Below are the code and all the weights of a small trained network. Each question names an input and a class and asks about switching units off, where a switched-off unit gives its printed mean instead of its output.

import numpy as np


def w(rows, s, z=0):
    codes = np.array(rows[::2]) - 128.0
    scale = np.full(codes.shape[1], s)
    scale[-1] = z or s
    return codes * scale


def f(y):
    return y / 2 * (1 + np.tanh(0.7978845608 * (y + 0.044715 * y**3)))


def log_softmax(a):
    a = a - a.max(-1, keepdims=True)
    return a - np.log(np.exp(a).sum(-1, keepdims=True))


def net(x, mask):
    res = np.array(x, float).reshape(1, 5) / 4 @ E
    y = f(res @ A[0][:, :-1].T + A[0][:, -1])
    res = res + np.where(mask, y, B[0][:, -1]) @ B[0][:, :-1]
    return log_softmax(res[-1] @ U[:, :-1].T + U[:, -1])


A, B = {}, {}
E = w([
[144,149,109,141,187,97,221,243,179,142,238,118],'x0',
[70,121,122,56,130,56,126,86,239,151,159,2],'x1',
[120,10,36,142,137,30,158,52,220,124,108,155],'x2',
[186,199,126,146,205,65,235,52,137,206,76,115],'x3',
[214,136,146,188,90,191,103,109,246,85,143,58],'x4',
],0.0083)
A[0] = w([
[162,104,91,164,104,86,144,194,155,109,142,129,225],'n0',
[43,122,136,80,123,2,180,146,167,209,121,92,155],'n1',
[183,112,188,75,18,189,80,75,108,68,98,163,208],'n2',
[125,117,93,169,128,158,141,92,101,110,112,142,166],'n3',
[186,188,186,184,157,139,178,190,191,86,181,63,116],'n4',
[71,110,145,133,180,117,145,174,64,125,144,170,166],'n5',
[218,122,105,205,183,193,114,180,135,166,174,170,155],'n6',
[110,175,133,133,173,136,223,154,166,166,93,178,166],'n7',
[46,97,94,91,159,51,165,112,108,177,141,120,136],'n8',
[148,108,113,126,95,159,23,55,105,133,63,131,177],'n9',
[59,74,141,112,92,123,46,36,147,57,122,48,251],'n10',
],0.007,0.0034)
B[0] = w([
[208,85,168,124,74,66,143,85,144,113,203,177,176],'n0',
[91,177,80,102,122,139,117,96,71,147,174,142,217],'n1',
[110,179,166,86,164,148,154,141,162,63,202,198,230],'n2',
[199,119,112,153,55,96,156,164,180,155,114,111,151],'n3',
[150,126,125,185,138,181,230,196,200,148,89,95,213],'n4',
[147,86,99,101,109,24,88,33,72,95,144,138,190],'n5',
[122,168,151,98,90,42,245,105,154,130,132,58,198],'n6',
[137,117,104,71,74,129,142,120,126,128,223,155,182],'n7',
[121,91,59,51,131,123,95,75,49,153,86,80,194],'n8',
[230,140,185,180,57,44,253,50,200,68,132,201,214],'n9',
[78,147,217,104,79,83,112,71,112,55,188,186,253],'n10',
],0.0069,0.011)
U = w([
[14,191,121,36,120,123,106,123,17,85,194,100,186],'0',
[95,183,139,179,164,230,206,233,204,127,114,28,22],'1',
[171,113,215,170,69,110,223,126,202,39,199,211,255],'2',
[115,41,85,183,160,140,128,112,72,156,3,170,41],'3',
[90,162,223,144,156,155,121,125,136,151,73,58,26],'4',
],0.0061,0.0016)

Each question gives the input, the list of numbers given to net, and the class t.
The units are the neurons (one row each of A and B). Each row of codes is followed by its name. A weight is (code - 128) times the scale printed after its matrix; where a second scale follows, it is the last column's (A, B and U).
mask holds one flag per neuron, in row order. A switched-off neuron (its flag False) gives its mean, the last column of its row in B, instead of its output. The means were averaged over made-up inputs and are rounded, as every weight is.
A unit's drop is (log p(t) with every unit on - log p(t) with that unit switched off) / (log p(t) with every unit on - log p(t) with every unit switched off).
The circuit of an input: a set's keep is (log p(t) with only the set's units on - log p(t) with every unit switched off) / (log p(t) with every unit on - log p(t) with every unit switched off). Starting from all 11 units, units are removed one at a time, each time the one whose removal leaves the highest keep (on an exact tie, the one counted first), for as long as the keep stays at least 0.8.
units of the circuit, in order: the units of the circuit, biggest drop first
top k neurons: the k neurons with the biggest drops, biggest first
drop of u: that unit's drop, to one decimal
input [7,-7,5,7,-6], class 0: units of the circuit, in order : [n8; n9]
input [6,3,-4,7,0], class 1: units of the circuit, in order : [n4; n10]
input [0,0,8,5,-8], class 0: units of the circuit, in order : [n1]
input [-3,-1,2,6,-2], class 3: units of the circuit, in order : [n10; n2]
input [-2,1,6,4,-2], class 0: top 2 neurons : [n1; n4]
input [2,-8,-6,-3,-4], class 0: top 3 neurons : [n9; n4; n5]
input [7,6,-6,-5,-2], class 1: top 2 neurons : [n4; n10]
input [-4,-6,3,4,-5], class 3: drop of n10 : 0.6
input [7,-4,3,-4,-7], class 0: drop of n9 : 0.1
input [-8,-6,5,-8,-8], class 2: drop of n9 : 0.3
input [-8,7,-3,2,-1], class 2: drop of n9 : 2.4
